How the elements are linked:
x370 w x949
x370 r x560
x370 z x853
x370 n x43
x370 e x645
x370 b x582
x7 w x256
x7 r x29
x7 z x608
x7 n x664
x7 e x254
x7 b x853
x603 w x623
x603 r x642
x603 z x949
x603 n x63
x603 e x882
x603 b x672
x906 w x795
x906 r x708
x906 z x26
x906 n x703
x906 e x449
x906 b x570
x577 w x664
x577 r x376
x577 z x764
x577 n x469
x577 e x185
x577 b x449
x672 w x708
x672 r x549
x672 z x791
x672 n x484
x672 e x288
x672 b x268
x29 w x388
x29 r x676
x29 z x780
x29 n x853
x29 e x42
x29 b x320
x373 w x254
x373 r x170
x373 z x267
x373 n x185
x373 e x909
x373 b x91
x790 w x484
x790 r x608
x790 z x710
x790 n x954
x790 e x676
x790 b x15
x231 w x233
x231 r x546
x231 z x642
x231 n x288
x231 e x58
x231 b x805
x676 w x1
x676 r x7
x676 z x790
x676 n x320
x676 e x710
x676 b x664
x127 w x703
x127 r x484
x127 z x110
x127 n x603
x127 e x388
x127 b x642
x205 w x764
x205 r x603
x205 z x540
x205 n x549
x205 e x546
x205 b x63
x546 w x577
x546 r x882
x546 z x205
x546 n x805
x546 e x540
x546 b x600
x882 w x376
x882 r x231
x882 z x603
x882 n x600
x882 e x949
x882 b x288
x764 w x15
x764 r x623
x764 z x185
x764 n x475
x764 e x577
x764 b x906
x26 w x43
x26 r x721
x26 z x449
x26 n x170
x26 e x906
x26 b x580
x91 w x370
x91 r x328
x91 z x376
x91 n x26
x91 e x623
x91 b x721
x608 w x268
x608 r x780
x608 z x254
x608 n x15
x608 e x7
x608 b x645
x703 w x780
x703 r x570
x703 z x170
x703 n x623
x703 e x280
x703 b x762
x901 w x373
x901 r x110
x901 z x256
x901 n x540
x901 e x268
x901 b x949
x475 w x182
x475 r x906
x475 z x209
x475 n x909
x475 e x469
x475 b x703
x42 w x110
x42 r x710
x42 z x29
x42 n x370
x42 e x780
x42 b x560
x256 w x267
x256 r x388
x256 z x268
x256 n x546
x256 e x901
x256 b x882
x795 w x63
x795 r x501
x795 z x43
x795 n x780
x795 e x35
x795 b x790
x548 w x26
x548 r x791
x548 z x600
x548 n x110
x548 e x63
x548 b x899
x320 w x231
x320 r x664
x320 z x954
x320 n x377
x320 e x560
x320 b x524
x580 w x710
x580 r x373
x580 z x982
x580 n x328
x580 e x570
x580 b x185
x909 w x608
x909 r x703
x909 z x373
x909 n x764
x909 e x267
x909 b x623
x899 w x580
x899 r x901
x899 z x1
x899 n x58
x899 e x484
x899 b x540
x805 w x469
x805 r x600
x805 z x549
x805 n x256
x805 e x807
x805 b x388
x791 w x721
x791 r x807
x791 z x288
x791 n x899
x791 e x672
x791 b x901
x267 w x7
x267 r x280
x267 z x909
x267 n x577
x267 e x373
x267 b x376
x388 w x280
x388 r x1
x388 z x127
x388 n x882
x388 e x110
x388 b x231
x254 w x901
x254 r x42
x254 z x7
x254 n x801
x254 e x608
x254 b x370
x110 w x170
x110 r x899
x110 z x388
x110 n x949
x110 e x127
x110 b x58
x1 w x982
x1 r x256
x1 z x484
x1 n x231
x1 e x899
x1 b x546
x524 w x805
x524 r x35
x524 z x182
x524 n x7
x524 e x849
x524 b x29
x376 w x853
x376 r x233
x376 z x623
x376 n x449
x376 e x91
x376 b x573
x560 w x58
x560 r x801
x560 z x320
x560 n x582
x560 e x954
x560 b x849
x182 w x549
x182 r x795
x182 z x849
x182 n x608
x182 e x524
x182 b x780
x849 w x807
x849 r x43
x849 z x524
x849 n x254
x849 e x182
x849 b x42
x642 w x762
x642 r x205
x642 z x58
x642 n x672
x642 e x231
x642 b x549
x623 w x645
x623 r x762
x623 z x91
x623 n x906
x623 e x376
x623 b x708
x185 w x801
x185 r x91
x185 z x577
x185 n x209
x185 e x764
x185 b x26
x853 w x882
x853 r x320
x853 z x645
x853 n x35
x853 e x370
x853 b x377
x949 w x91
x949 r x58
x949 z x882
x949 n x548
x949 e x603
x949 b x791
x573 w x377
x573 r x469
x573 z x708
x573 n x982
x573 e x721
x573 b x267
x280 w x29
x280 r x982
x280 z x703
x280 n x376
x280 e x170
x280 b x233
x288 w x573
x288 r x805
x288 z x672
x288 n x1
x288 e x791
x288 b x256
x664 w x546
x664 r x853
x664 z x15
x664 n x524
x664 e x801
x664 b x35
x15 w x205
x15 r x645
x15 z x801
x15 n x182
x15 e x664
x15 b x795
x708 w x501
x708 r x475
x708 z x721
x708 n x570
x708 e x573
x708 b x909
x807 w x209
x807 r x548
x807 z x805
x807 n x901
x807 e x549
x807 b x110
x43 w x548
x43 r x582
x43 z x35
x43 n x42
x43 e x795
x43 b x710
x501 w x672
x501 r x182
x501 z x582
x501 n x790
x501 e x377
x501 b x608
x801 w x540
x801 r x370
x801 z x664
x801 n x849
x801 e x15
x801 b x43
x35 w x600
x35 r x377
x35 z x795
x35 n x29
x35 e x43
x35 b x676
x377 w x288
x377 r x524
x377 z x501
x377 n x676
x377 e x582
x377 b x7
x209 w x849
x209 r x26
x209 z x469
x209 n x373
x209 e x475
x209 b x170
x233 w x320
x233 r x577
x233 z x762
x233 n x573
x233 e x328
x233 b x469
x982 w x676
x982 r x267
x982 z x570
x982 n x233
x982 e x580
x982 b x577
x170 w x42
x170 r x580
x170 z x280
x170 n x91
x170 e x703
x170 b x328
x549 w x475
x549 r x63
x549 z x807
x549 n x268
x549 e x805
x549 b x127
x449 w x35
x449 r x573
x449 z x906
x449 n x280
x449 e x26
x449 b x982
x762 w x954
x762 r x764
x762 z x328
x762 n x708
x762 e x233
x762 b x475
x954 w x642
x954 r x15
x954 z x560
x954 n x501
x954 e x320
x954 b x182
x58 w x328
x58 r x540
x58 z x231
x58 n x791
x58 e x642
x58 b x807
x710 w x899
x710 r x254
x710 z x676
x710 n x560
x710 e x790
x710 b x801
x600 w x449
x600 r x288
x600 z x63
x600 n x388
x600 e x548
x600 b x1
x780 w x127
x780 r x790
x780 z x42
x780 n x645
x780 e x29
x780 b x954
x469 w x524
x469 r x449
x469 z x475
x469 n x267
x469 e x209
x469 b x280
x721 w x582
x721 r x209
x721 z x573
x721 n x580
x721 e x708
x721 b x373
x582 w x791
x582 r x849
x582 z x377
x582 n x710
x582 e x501
x582 b x254
x268 w x909
x268 r x127
x268 z x901
x268 n x205
x268 e x256
x268 b x603
x645 w x603
x645 r x954
x645 z x370
x645 n x795
x645 e x853
x645 b x501
x63 w x906
x63 r x672
x63 z x548
x63 n x127
x63 e x600
x63 b x484
x328 w x560
x328 r x185
x328 z x233
x328 n x721
x328 e x762
x328 b x209
x540 w x185
x540 r x949
x540 z x546
x540 n x807
x540 e x205
x540 b x548
x570 w x790
x570 r x909
x570 z x580
x570 n x762
x570 e x982
x570 b x764
x484 w x570
x484 r x268
x484 z x899
x484 n x642
x484 e x1
x484 b x205

The rows follow the links: the fewer symbols apart two elements are, the more alike their rows tend to be.

Each row is also shifted at random along 4 hidden directions that mean nothing.

Row, then element:
81,38,-7,-117,11,-3,-52,-33,13,-3,-70,55,11,69,21,27,25,5,-11,-63,-61,27,73,-28,-27,-22,-50,-58,-29,-57,-34,-37,-74,-42,-10,13,-39,42,-16,43,41,-46,64 -> x721
-4,-68,12,-90,47,-123,26,-37,-33,10,-47,22,88,63,134,1,-17,-31,85,-141,-48,165,82,-3,40,-61,-24,-53,-66,-126,-31,62,0,-27,33,-13,-67,-25,26,26,72,-80,-43 -> x91
-38,44,-53,14,-76,69,-35,53,70,-32,-71,50,-70,1,-38,-8,-71,47,2,4,-24,-73,-29,23,23,-54,-49,73,-14,-38,29,-77,55,32,21,10,11,118,93,-33,6,-91,12 -> x58
315,-44,-16,81,-34,-1,72,28,-154,30,86,39,-95,34,81,-53,-69,-10,-43,24,41,-126,-19,-35,-57,-36,-12,93,5,65,1,-3,-14,-82,-18,47,9,-37,112,26,-4,152,5 -> x795
-162,66,-10,7,-31,-7,-81,-32,-23,-24,10,-41,-24,3,21,28,78,38,-5,-12,7,-82,81,-9,-39,1,-45,-103,-11,-4,-66,32,-31,-17,-47,45,-5,88,-83,32,-24,-18,59 -> x982
-54,31,-32,-169,85,-100,35,18,13,29,-32,-22,13,25,58,-16,-63,-7,-11,-120,-64,80,85,-13,59,-36,21,-92,-102,-86,-33,25,-42,-1,6,35,23,-69,52,29,44,-87,-1 -> x373
-91,5,46,122,-112,36,1,7,63,-28,45,-52,20,-50,-39,104,11,24,-29,100,17,87,24,-51,-20,25,4,38,21,58,9,7,15,54,33,-2,-34,81,-35,24,22,56,-13 -> x484
309,-176,-46,19,-45,-65,20,-11,11,-52,-40,84,-17,49,8,-122,-25,-31,-17,0,57,-13,0,-33,-54,5,-49,120,62,-17,4,-91,34,-119,-33,-39,85,-35,28,-26,-89,67,-34 -> x882
-186,22,-26,-13,20,25,52,-69,7,36,-41,41,78,-73,-60,55,3,81,69,1,49,-46,28,60,68,-75,-6,-30,-19,44,-26,26,47,-37,-52,80,-74,35,-85,18,-8,53,78 -> x623
-138,-64,45,26,-27,45,141,9,81,-52,29,6,20,3,-41,-15,-96,7,-83,-24,-26,81,-119,-61,-31,36,-59,59,-48,-17,36,-90,3,-44,-13,-23,23,47,94,-55,-31,-55,-89 -> x540
49,133,19,-81,70,27,-96,-22,97,22,28,-163,-17,-73,-67,-22,48,42,27,26,30,-111,17,134,6,101,44,-19,-16,30,35,75,-35,87,10,45,6,-45,-64,-29,42,-101,54 -> x849
-139,-68,40,-21,-4,63,152,-38,99,-70,-26,74,103,-3,-167,-10,-102,-6,-14,-6,-4,42,-154,-50,44,0,-15,49,-15,-2,10,-154,-5,-69,10,-21,-16,-8,37,-108,-72,-32,-77 -> x901
-213,58,6,26,9,22,24,6,68,-40,24,-108,-27,-69,-94,-31,14,54,-68,62,65,-108,-9,11,-18,62,-8,-16,-8,38,10,-54,36,12,-52,23,81,31,-38,-49,-100,39,-8 -> x546
166,-21,10,-10,-5,-47,39,-10,-73,12,24,0,-53,78,108,-100,-107,36,-28,-114,-31,-64,27,-10,-101,-31,-98,69,-66,-21,6,49,-6,-90,-69,90,-25,9,24,20,47,27,-37 -> x26
-198,-88,-15,67,-50,-38,26,-2,-25,-64,-5,-2,-11,-59,14,-22,-32,-26,17,-30,52,20,-48,-21,10,-2,-60,31,-6,-14,24,-41,74,-47,-32,5,23,42,-20,-63,-8,16,-68 -> x600
137,-63,80,65,-51,137,26,-82,55,-31,83,132,108,8,-133,126,76,-29,18,112,16,72,-99,-30,-15,42,52,43,71,98,-7,-80,-122,-71,82,-72,-118,-30,-86,-53,-35,77,52 -> x501
183,22,-66,67,-72,-43,-36,109,2,56,-92,16,-111,3,68,22,-50,13,-68,68,-31,32,60,-55,44,-52,-17,40,14,30,30,-23,67,85,49,-18,29,37,76,75,-1,-15,27 -> x642
24,57,-123,-57,12,11,12,19,-43,104,-38,132,-75,42,58,-17,-32,36,-39,-17,-17,-142,82,-92,26,-130,32,-22,-65,34,-95,-58,38,-25,-34,71,14,13,84,128,-45,78,114 -> x708
-94,38,42,127,14,106,1,-60,-3,16,35,82,60,-77,-110,49,27,55,108,84,42,-11,-137,42,31,-28,54,80,57,66,51,32,53,40,-4,-25,-83,-35,-23,-76,34,67,2 -> x780
117,-51,-39,1,21,47,7,-135,-41,-56,-8,108,37,33,-134,-93,64,24,68,44,74,-88,-28,68,-57,0,-58,17,28,28,-41,-47,2,-99,-85,11,14,24,-171,-22,-104,74,24 -> x376
183,46,24,51,34,1,-75,31,-32,54,-24,18,-38,42,34,52,57,49,-57,57,-68,62,68,23,-8,-38,-6,-10,37,12,-13,79,-32,82,9,-13,-28,54,-79,108,-3,6,36 -> x762
144,-13,-19,-94,36,-58,104,46,-13,42,10,-31,21,12,55,11,5,-72,-30,2,15,-12,48,-23,17,-36,108,-38,3,45,-24,28,-29,33,33,-1,1,-147,47,29,-13,74,17 -> x608
127,-82,33,67,62,-23,47,-44,-49,-69,91,4,-40,113,0,-50,-1,-34,-119,-9,-52,0,-75,-74,-101,-3,-70,0,21,14,-37,7,-50,-57,-79,-42,96,-39,-36,37,-102,4,-74 -> x577
211,25,11,28,88,13,45,51,-19,67,18,-12,-32,4,-52,-3,-22,23,-72,69,-2,-72,-78,27,25,0,76,44,24,68,25,6,-5,80,-2,-8,8,-109,49,23,-23,83,49 -> x182
-302,63,78,75,-64,178,-27,-69,58,-75,103,10,27,-39,-154,109,11,24,79,14,-17,38,-116,4,-33,89,20,11,6,45,17,-74,-128,-48,30,4,-108,84,-34,-121,46,-66,-22 -> x710
-85,121,-58,39,-9,112,-45,27,3,54,5,36,-70,-84,-112,39,32,42,70,97,22,-127,-60,47,33,-30,51,20,64,75,11,10,-5,83,-6,13,-35,43,0,9,10,53,99 -> x954
283,59,-23,-38,-39,55,-93,3,0,1,35,-23,-75,37,32,-57,33,8,-17,20,-18,-52,44,55,-42,25,-6,1,7,-2,37,6,-83,44,36,3,-11,-3,34,17,74,-67,65 -> x560

Start, symbols taken left to right, then the element you end at.
Answers are names.
224,-39,80,74,4,-8,65,45,57,-24,-24,-57,29,-11,-52,20,6,12,-103,93,-17,115,-38,16,39,13,2,43,26,8,43,14,36,108,36,-23,34,-70,-33,24,-34,16,-59
n e b w w: x853
-41,-23,-15,51,31,-19,-55,39,-142,-23,17,57,-9,21,38,-46,-33,-69,69,-17,-2,33,-75,-22,22,-22,20,9,83,-39,40,18,15,-9,22,-82,31,-77,84,-47,30,-33,-58
w b w: x233
-164,61,3,53,-71,143,-70,-93,9,-75,96,20,-31,-53,-136,52,102,14,45,93,41,-149,-54,30,-90,106,3,8,55,116,-11,-78,-105,-44,-28,-2,-24,84,-80,-53,0,57,35
w r e z e: x901
76,21,73,-28,0,-166,-73,-26,-25,96,4,-217,16,-63,211,33,126,54,11,-49,-1,82,269,90,-32,57,30,-112,-46,-38,7,306,14,60,10,69,-76,4,-164,96,98,79,30
b z e b r: x623
-38,55,-99,-26,38,-109,-105,95,-136,20,-56,46,-122,81,120,-21,-23,-13,-41,-53,-99,8,47,-63,53,-111,-10,-50,11,-99,-20,-9,40,58,-32,-29,93,17,92,95,-10,-84,2
e b b e r: x570
-171,-38,71,-34,75,42,1,-164,93,-68,17,23,133,-8,-223,69,81,-5,37,40,35,71,-53,38,12,54,18,-46,25,-14,-46,-5,-54,-45,-51,-36,-6,-24,-204,-46,-107,8,14
b r w: x320
43,-102,94,90,15,4,45,-45,-40,-104,154,-74,58,88,26,42,60,-113,-9,18,-41,189,-88,-63,-101,102,15,-25,47,-9,-21,14,-95,-38,5,-136,7,-98,-48,-67,-19,10,-105
b b z b: x15
105,-106,70,181,-89,77,71,-75,31,-47,33,37,120,-22,-104,26,-10,31,-28,76,57,68,-72,-25,-51,50,-80,120,22,69,27,-6,9,-84,-32,13,-71,52,-83,-48,-36,123,-71
w n r w: x790
-38,-38,-29,-39,18,-52,87,2,106,49,-60,-35,58,-42,-11,48,-6,10,-68,36,36,33,51,-28,42,-11,57,-48,-47,-28,-1,-6,62,32,41,-1,-11,-55,18,21,-41,58,22
w r n z r: x328
-269,-7,-15,-11,-51,-67,69,37,-1,-14,-44,-67,-30,-58,94,-1,-85,-1,73,-95,-9,85,49,19,29,3,-30,9,-54,-88,49,20,88,-16,34,48,-18,78,94,-39,114,-79,-79
w r z n z: x570
-81,-33,-70,-46,-73,16,-70,-27,102,-41,-86,9,-8,-10,-46,35,96,-28,-6,72,24,-37,80,-14,-10,33,-6,-21,12,-7,-6,-74,2,-7,30,-57,34,62,-51,17,-21,-3,47
n r e z: x256
-93,-63,22,21,29,0,59,72,62,-53,-37,0,21,6,-18,-30,-109,-31,-12,-62,-49,146,-104,-44,74,-22,-3,44,1,-60,60,-45,55,60,43,-51,34,-32,113,-55,-6,-144,-117
r r e b z: x901
159,117,-61,-74,14,-39,-87,53,-19,56,-62,-29,-122,33,83,-54,-29,44,-48,-44,-60,-110,88,60,-5,-62,-27,-38,-24,-54,-11,41,-8,61,-21,56,41,70,67,99,32,-83,63
b n z b r z: x762
248,-51,-61,-56,75,-38,115,46,-71,95,-26,97,-29,105,68,-59,-153,9,-115,-45,-20,-80,-20,-108,18,-117,8,20,-17,42,-42,-41,3,-52,-55,58,95,-92,94,118,-117,91,32
z n r w w: x949
